Here is a tiny trained network, its code and every weight. The questions are about switching its units off for an input and a target symbol, where a switched-off unit gives its printed mean instead of its output.

import numpy as np


def w(rows, s, z=0):
    codes = np.array(rows[::2]) - 128.0
    scale = np.full(codes.shape[1], s)
    scale[-1] = z or s
    return codes * scale


def f(y):
    return np.maximum(y, 0)


def softmax(a):
    e = np.exp(a - a.max(-1, keepdims=True))
    return e / e.sum(-1, keepdims=True)


def log_softmax(a):
    a = a - a.max(-1, keepdims=True)
    return a - np.log(np.exp(a).sum(-1, keepdims=True))


def net(x, mask):
    ids = ['δζημξψ'.index(c) for c in x.split()]
    T = len(ids)
    res = E[ids] + P[:T]
    u = 0
    for l in range(3):
        r = res
        for j in range(2):
            rows = slice(2 * j, 2 * j + 2)
            q, k, v = (r @ M[l][rows].T for M in (Q, K, V))
            z = softmax(np.where(np.tri(T) > 0, q @ k.T / 2**0.5, -1e9)) @ v
            o = O[l][rows]
            res = res + np.where(mask[u + j], z, o[:, -1]) @ o[:, :-1]
        u += 2
        y = f(res @ A[l][:, :-1].T + A[l][:, -1])
        res = res + np.where(mask[u : u + 4], y, B[l][:, -1]) @ B[l][:, :-1]
        u += 4
    return log_softmax(res[-1] @ U[:, :-1].T + U[:, -1])


Q, K, V, O, A, B = {}, {}, {}, {}, {}, {}
E = w([
[109,88,73,96,84,108,144],'δ',
[131,180,100,140,130,110,137],'ζ',
[168,87,81,181,135,245,110],'η',
[147,252,66,167,155,148,108],'μ',
[210,181,56,154,79,43,219],'ξ',
[110,121,128,91,97,53,90],'ψ',
],0.017)
P = w([
[112,80,241,73,124,124,91],'0',
[104,218,108,72,102,167,116],'1',
[4,227,69,164,76,151,169],'2',
[106,97,89,167,176,77,125],'3',
[156,176,120,92,181,156,165],'4',
[118,49,166,145,99,106,117],'5',
[77,101,68,170,128,92,114],'6',
[140,145,166,86,133,155,124],'7',
[126,92,139,161,78,123,75],'8',
[109,91,94,184,153,80,68],'9',
[182,85,134,86,151,184,159],'10',
[144,31,129,140,125,162,126],'11',
[75,72,22,187,148,163,151],'12',
],0.014)
Q[0] = w([
[106,125,164,31,138,133,237],'0.h0',
[154,105,213,2,162,169,164],'0.h0',
[187,103,153,159,53,105,92],'0.h1',
[90,115,52,138,112,118,120],'0.h1',
],0.0074)
K[0] = w([
[128,182,90,153,187,134,106],'0.h0',
[68,235,151,63,121,165,135],'0.h0',
[2,141,133,165,116,108,111],'0.h1',
[158,49,222,191,194,122,144],'0.h1',
],0.0068)
V[0] = w([
[144,73,122,131,3,125,57],'0.h0',
[170,71,153,113,116,130,179],'0.h0',
[130,157,14,136,8,142,74],'0.h1',
[2,139,77,78,77,110,176],'0.h1',
],0.0084)
O[0] = w([
[144,38,116,74,33,74,208,229],'0.h0',
[6,110,116,165,113,112,161,116],'0.h0',
[210,79,29,169,60,213,232,254],'0.h1',
[89,118,2,52,132,177,150,218],'0.h1',
],0.0089,0.0052)
A[0] = w([
[139,116,191,202,183,130,164,58],'0.n0',
[132,230,46,164,186,112,183,171],'0.n1',
[164,154,233,59,242,179,30,2],'0.n2',
[95,146,254,218,160,161,42,26],'0.n3',
],0.0058,0.0028)
B[0] = w([
[143,27,83,5,67,123,94,130],'0.n0',
[110,2,161,55,94,116,106,254],'0.n1',
[97,228,143,108,97,149,149,140],'0.n2',
[140,163,145,88,175,149,65,138],'0.n3',
],0.0072,0.0067)
Q[1] = w([
[136,152,176,81,132,180,194],'1.h0',
[88,105,91,203,175,85,153],'1.h0',
[28,81,112,169,71,86,72],'1.h1',
[1,154,121,65,135,133,103],'1.h1',
],0.0076)
K[1] = w([
[81,74,169,98,162,211,1],'1.h0',
[209,216,78,147,160,140,233],'1.h0',
[152,43,70,126,129,109,114],'1.h1',
[124,135,144,101,160,102,100],'1.h1',
],0.0085)
V[1] = w([
[195,80,135,121,84,74,167],'1.h0',
[150,163,2,107,69,146,122],'1.h0',
[108,69,88,135,158,157,105],'1.h1',
[187,109,199,123,139,167,18],'1.h1',
],0.009)
O[1] = w([
[110,167,44,169,183,148,237,229],'1.h0',
[155,154,218,150,95,131,200,248],'1.h0',
[51,104,66,93,166,108,191,157],'1.h1',
[189,123,2,87,68,87,155,23],'1.h1',
],0.0085,0.013)
A[1] = w([
[225,152,2,28,163,125,138,80],'1.n0',
[91,50,160,128,150,216,143,88],'1.n1',
[142,195,198,5,70,192,149,253],'1.n2',
[80,168,235,183,47,196,130,192],'1.n3',
],0.0066,0.0038)
B[1] = w([
[2,130,180,212,114,234,150,214],'1.n0',
[115,149,40,155,8,58,181,245],'1.n1',
[181,77,121,44,171,214,88,206],'1.n2',
[134,54,65,103,198,160,95,244],'1.n3',
],0.0084,0.011)
Q[2] = w([
[26,45,78,207,238,68,150],'2.h0',
[73,214,102,25,84,254,163],'2.h0',
[122,53,105,91,204,18,165],'2.h1',
[251,60,187,107,188,136,180],'2.h1',
],0.0049)
K[2] = w([
[175,85,77,188,164,148,139],'2.h0',
[102,187,127,3,155,46,121],'2.h0',
[166,94,153,175,59,111,179],'2.h1',
[141,113,128,144,150,70,63],'2.h1',
],0.0067)
V[2] = w([
[118,148,150,113,194,120,72],'2.h0',
[202,109,71,220,39,205,147],'2.h0',
[108,204,130,146,182,211,192],'2.h1',
[149,112,124,61,1,106,174],'2.h1',
],0.008)
O[2] = w([
[149,105,147,174,117,89,179,6],'2.h0',
[71,112,6,132,137,131,156,253],'2.h0',
[152,156,95,138,145,74,198,229],'2.h1',
[110,189,160,93,179,211,235,233],'2.h1',
],0.011)
A[2] = w([
[79,63,90,131,254,190,145,227],'2.n0',
[135,185,159,205,165,59,182,138],'2.n1',
[189,200,124,65,166,34,51,3],'2.n2',
[121,176,19,161,145,112,160,220],'2.n3',
],0.0076,0.003)
B[2] = w([
[116,119,99,110,63,53,77,253],'2.n0',
[125,180,156,130,2,102,136,142],'2.n1',
[184,110,13,156,53,102,194,129],'2.n2',
[165,138,232,161,196,134,103,251],'2.n3',
],0.0092,0.039)
U = w([
[65,119,125,112,78,183,151,3],'δ',
[192,81,117,90,104,93,107,173],'ζ',
[34,82,149,157,170,129,56,126],'η',
[164,205,151,78,175,208,145,198],'μ',
[85,254,189,170,74,130,112,166],'ξ',
[86,63,244,121,169,164,110,149],'ψ',
],0.007,0.0052)

Each question gives the input, a string of symbols that net reads in full, and the target symbol t.
The units are the heads (2 rows each of Q, K, V and O) and the neurons (one row each of A and B). Each row of codes is followed by its name. A weight is (code - 128) times the scale printed after its matrix; where a second scale follows, it is the last column's (O, A, B and U).
mask holds one flag per unit, layer by layer, with each layer's heads first. A switched-off unit (its flag False) gives its mean, the last column of its rows in O or B, instead of its output. The means were averaged over made-up inputs and are rounded, as every weight is.
A unit's drop is (log p(t) with every unit on - log p(t) with that unit switched off) / (log p(t) with every unit on - log p(t) with every unit switched off).
The circuit of an input: a set's keep is (log p(t) with only the set's units on - log p(t) with every unit switched off) / (log p(t) with every unit on - log p(t) with every unit switched off). Starting from the 12 units with the biggest drops (on a tie, the unit counted first), units are removed one at a time, each time the one whose removal leaves the highest keep (on an exact tie, the one counted first), for as long as the keep stays at least 0.8.
units of the circuit, in order: the units of the circuit, biggest drop first
top k neurons: the k neurons with the biggest drops, biggest first
which heads matter: for each layer, one digit per head in row order, 1 if its drop is at least 0.15 and else 0, layers parted by /
input μ μ ψ ψ η ξ η δ ξ, target η: top neuron	[1.n3]
input ξ δ μ μ η ψ ξ δ ξ ψ, target ξ: top 3 neurons	[2.n1; 1.n2; 2.n3]
input ζ δ ζ δ ξ δ ζ ξ ξ, target δ: which heads matter	01 / 11 / 01
input ξ ψ ψ η ζ ζ ζ δ ξ ψ δ, target ζ: top 3 neurons	[2.n3; 1.n2; 0.n1]
input ψ ξ δ ξ, target ξ: units of the circuit, in order	[2.n1; 1.h0]
input ψ δ ψ ψ ψ ψ ζ δ δ ψ η μ μ, target η: top 2 neurons	[2.n3; 2.n0]
input ζ ψ μ η η, target ψ: units of the circuit, in order	[0.h1; 2.h0; 1.h0]
input η ζ η ξ, target ξ: units of the circuit, in order	[1.h0; 2.n1]
input ζ ψ δ μ δ δ δ η ζ, target δ: units of the circuit, in order	[0.h1; 0.h0]
input ζ δ μ δ δ, target ψ: top 4 neurons	[1.n0; 0.n2; 1.n1; 0.n1]
input ξ μ μ, target η: units of the circuit, in order	[1.n3; 0.h0; 1.h1]
input ξ δ ζ, target η: units of the circuit, in order	[1.n3; 1.h1; 0.h0]
input μ η ψ ψ μ η δ δ μ ψ μ, target δ: which heads matter	11 / 11 / 00
input η δ δ ζ ψ ψ, target δ: which heads matter	01 / 10 / 01
input ζ η η ξ ζ ξ μ δ η ξ δ, target ψ: top 3 neurons	[0.n2; 1.n1; 2.n0]
input ξ η δ ξ η ζ δ ξ ψ μ ψ, target ζ: which heads matter	11 / 11 / 01
input δ ψ μ ξ η δ ζ, target η: which heads matter	11 / 01 / 10
input ξ δ δ ξ ξ, target ζ: top 3 neurons	[0.n1; 2.n3; 1.n2]
input η ζ ψ δ ξ μ δ δ, target η: units of the circuit, in order	[0.h1; 1.h0]
input η μ δ ψ δ δ μ η ξ μ δ μ η, target η: which heads matter	01 / 00 / 10
input μ δ ζ ζ, target ζ: units of the circuit, in order	[1.n0]
input η ψ η ξ η, target η: units of the circuit, in order	[0.h1; 1.h0]
input ζ ζ ψ ψ μ ζ δ ψ δ δ η η, target δ: units of the circuit, in order	[2.n3]
input η ξ δ ψ ζ μ ψ ψ, target η: units of the circuit, in order	[1.h0; 0.h1; 1.n0]
input η δ δ ξ ζ ζ ψ μ ψ ζ δ, target η: units of the circuit, in order	[0.h1; 1.h0; 1.n0]
input ζ δ ζ, target ψ: units of the circuit, in order	[2.h0; 0.h1; 1.h0; 2.n0]
input ψ δ ξ, target μ: which heads matter	11 / 00 / 10
